[[  3  15  -2   4   7   5  -7  16 -10]
 [  0  36  13   8  13   8   0   2   2]
 [  6 -20  -3 -19   1 -20 -20  13  -2]
 [-16 -17 -10 -10   3   1   6  17  10]
 [  2  -1  -2   3  -5  -1  11   4 -10]
 [-12 -23 -16   8  13  10 -21   9  15]
 [ -2 -18  -2  -5   3 -19  -6   1 -14]]
->
[[-10   3  15  -2   4   7   5  -7  16]
 [  2   0  36  13   8  13   8   0   2]
 [ -2   6 -20  -3 -19   1 -20 -20  13]
 [ 10 -16 -17 -10 -10   3   1   6  17]
 [-10   2  -1  -2   3  -5  -1  11   4]
 [ 15 -12 -23 -16   8  13  10 -21   9]
 [-14  -2 -18  -2  -5   3 -19  -6   1]]

[[-14   3   4  -9  11  30]
 [ -1  23   5  14  14  20]
 [ 22  12  17  -9 -11 -28]
 [-13   7  10   7 -25  -9]
 [  1 -20  -6  -4 -13  -7]
 [  4  30  -4  -1   1  -7]]
->
[[ 30 -14   3   4  -9  11]
 [ 20  -1  23   5  14  14]
 [-28  22  12  17  -9 -11]
 [ -9 -13   7  10   7 -25]
 [ -7   1 -20  -6  -4 -13]
 [ -7   4  30  -4  -1   1]]

[[-13   1  -1   1  -1   3   2   2   4 -25  -3  15   1  26   0 -11]
 [  2   5   8   6   7   4   2   3  36   8   7   0   3   6   9   4]
 [ -3  23  -1  15  -4  -2  -1 -28  -1  -5  -7  -1   0  -4   0   8]]
->
[[-11 -13   1  -1   1  -1   3   2   2   4 -25  -3  15   1  26   0]
 [  4   2   5   8   6   7   4   2   3  36   8   7   0   3   6   9]
 [  8  -3  23  -1  15  -4  -2  -1 -28  -1  -5  -7  -1   0  -4   0]]

[[-10  -4   0  -2 -12  -6]
 [-23  -4  -5   4   0 -24]
 [  1  -4   0   4   3   0]
 [ -1  -4   0  -1  -1  -1]
 [  5  -4   1  -1  -2   6]
 [  0  -4  -2   2   5 -11]
 [  1  -4   5  15  12   0]
 [ -6  -4   0   1   0   0]
 [ 16  -4   3   0  -7  18]
 [  0  -4  -6   0  13 -29]
 [  0  -4  -1   0   0  -2]]
->
[[ -6 -10  -4   0  -2 -12]
 [-24 -23  -4  -5   4   0]
 [  0   1  -4   0   4   3]
 [ -1  -1  -4   0  -1  -1]
 [  6   5  -4   1  -1  -2]
 [-11   0  -4  -2   2   5]
 [  0   1  -4   5  15  12]
 [  0  -6  -4   0   1   0]
 [ 18  16  -4   3   0  -7]
 [-29   0  -4  -6   0  13]
 [ -2   0  -4  -1   0   0]]

[[  1  -2  16  -9 -12  -8  16   9 -16  -2 -10  11]
 [ -5   6  30   3 -12 -17  17  -4  -3 -21  -3  -1]
 [  0  -4  28   2 -14  -1  23 -10  -8 -10   0  -4]]
->
[[ 11   1  -2  16  -9 -12  -8  16   9 -16  -2 -10]
 [ -1  -5   6  30   3 -12 -17  17  -4  -3 -21  -3]
 [ -4   0  -4  28   2 -14  -1  23 -10  -8 -10   0]]

[[ 18  14 -16  12   2]
 [  7   8  -2  -1   1]
 [-12 -17  -1   6 -14]
 [-10 -13   1   2  -5]
 [  0   1  13 -35  -7]]
->
[[  2  18  14 -16  12]
 [  1   7   8  -2  -1]
 [-14 -12 -17  -1   6]
 [ -5 -10 -13   1   2]
 [ -7   0   1  13 -35]]

[[  2  -1   4   0  -7   2   2   0]
 [  1   1   2   0  -6   1   1  -1]
 [  1   0   1  -2  -6   2   2   0]
 [ -1  -1  -2   2   8  -3  -4   0]
 [  2   2  13  -3 -32   5   5  -3]
 [  3   3  10  -3 -32   2   4  -4]
 [  1   0   2  -1  -6   1   2   0]
 [ -1   0   2  -2  -3   1   0  -1]
 [  0   0   1  -1  -6   1   2   0]
 [  1   1   2  -2  -5   2   1   0]
 [  1  -1   1   0  -3   1   2   0]]
->
[[  0   2  -1   4   0  -7   2   2]
 [ -1   1   1   2   0  -6   1   1]
 [  0   1   0   1  -2  -6   2   2]
 [  0  -1  -1  -2   2   8  -3  -4]
 [ -3   2   2  13  -3 -32   5   5]
 [ -4   3   3  10  -3 -32   2   4]
 [  0   1   0   2  -1  -6   1   2]
 [ -1  -1   0   2  -2  -3   1   0]
 [  0   0   0   1  -1  -6   1   2]
 [  0   1   1   2  -2  -5   2   1]
 [  0   1  -1   1   0  -3   1   2]]
